[[  12  -25  -28]
 [-113  -17    9]
 [  44  -58  -40]
 [ -69   67  -73]
 [ 113  -32   -5]]
->
[[  -5  -32  113]
 [ -73   67  -69]
 [ -40  -58   44]
 [   9  -17 -113]
 [ -28  -25   12]]

[[  8  84 -29 -50 -49]
 [ 14 109 -19 -13  -7]
 [  6  97 -29 -41 -28]
 [  3  65 -16 -43 -81]
 [ 16 105  -7  -2 -36]
 [ -1  83  -5 -18 -74]]
->
[[-74 -18  -5  83  -1]
 [-36  -2  -7 105  16]
 [-81 -43 -16  65   3]
 [-28 -41 -29  97   6]
 [ -7 -13 -19 109  14]
 [-49 -50 -29  84   8]]

[[-14 -12  -3  16  32  16   1 -26  40   5]
 [-26  -1   0   7 -72 -33 -98 -26  53 -59]
 [-24 -16  37 -17   5  11  52 -37  30  41]]
->
[[ 41  30 -37  52  11   5 -17  37 -16 -24]
 [-59  53 -26 -98 -33 -72   7   0  -1 -26]
 [  5  40 -26   1  16  32  16  -3 -12 -14]]

[[ 12 -27 -14  46  99 -28  73 -79  41  -2  19  38  33 -29  30]
 [ 57 -59 -33 -29 -14  54  12  83 -59  61 -71  38 -19 -56   2]
 [-23 -27   4  -4 -30 -39  14  44 -41 -40 -20  32 -50  63  74]
 [ 37   2 111  38  74  35 -82 -82  29  76 -80  42  43  29  58]]
->
[[ 58  29  43  42 -80  76  29 -82 -82  35  74  38 111   2  37]
 [ 74  63 -50  32 -20 -40 -41  44  14 -39 -30  -4   4 -27 -23]
 [  2 -56 -19  38 -71  61 -59  83  12  54 -14 -29 -33 -59  57]
 [ 30 -29  33  38  19  -2  41 -79  73 -28  99  46 -14 -27  12]]

[[ 37 -19 -22 -15 -32 -18 -42  22 -17 -63  37  -8  -6   6]
 [ 11 -12 -46   2  19 -48 -21  30  18 -45  12   5 -16  -7]
 [ 20 -49 -43 -21  79  39  11  14  17 -15  -7  22 -57   1]
 [ 29  37  12  45 -60 -10 -84   5 -37  -6  12 -19 -80 -37]
 [ 26  41  16  45 -65 -13 -82   1 -37  -4  11 -22 -69 -34]]
->
[[-34 -69 -22  11  -4 -37   1 -82 -13 -65  45  16  41  26]
 [-37 -80 -19  12  -6 -37   5 -84 -10 -60  45  12  37  29]
 [  1 -57  22  -7 -15  17  14  11  39  79 -21 -43 -49  20]
 [ -7 -16   5  12 -45  18  30 -21 -48  19   2 -46 -12  11]
 [  6  -6  -8  37 -63 -17  22 -42 -18 -32 -15 -22 -19  37]]

[[ 17   4 -53]
 [ 17  11 -24]
 [-93 -35  36]
 [ -9 -50 -25]]
->
[[-25 -50  -9]
 [ 36 -35 -93]
 [-24  11  17]
 [-53   4  17]]

[[ -18    1   -4   -3]
 [ -16  -48   11   10]
 [ -90   -4   54  -21]
 [ -63  -62    5  -35]
 [ -12  -62   -7   28]
 [ -39  -43   -3   -3]
 [  35   17   50   13]
 [ -63   -7    5  -77]
 [ -57 -104  -11  -49]
 [ -15   -4  -60  -44]
 [ -27   27  -65   29]]
->
[[  29  -65   27  -27]
 [ -44  -60   -4  -15]
 [ -49  -11 -104  -57]
 [ -77    5   -7  -63]
 [  13   50   17   35]
 [  -3   -3  -43  -39]
 [  28   -7  -62  -12]
 [ -35    5  -62  -63]
 [ -21   54   -4  -90]
 [  10   11  -48  -16]
 [  -3   -4    1  -18]]

[[ -10   -9  -79  -11  -31   38  -71 -109  -26   30]
 [ -27    4   38  -30    5  -39   62   33   23   10]]
->
[[  10   23   33   62  -39    5  -30   38    4  -27]
 [  30  -26 -109  -71   38  -31  -11  -79   -9  -10]]
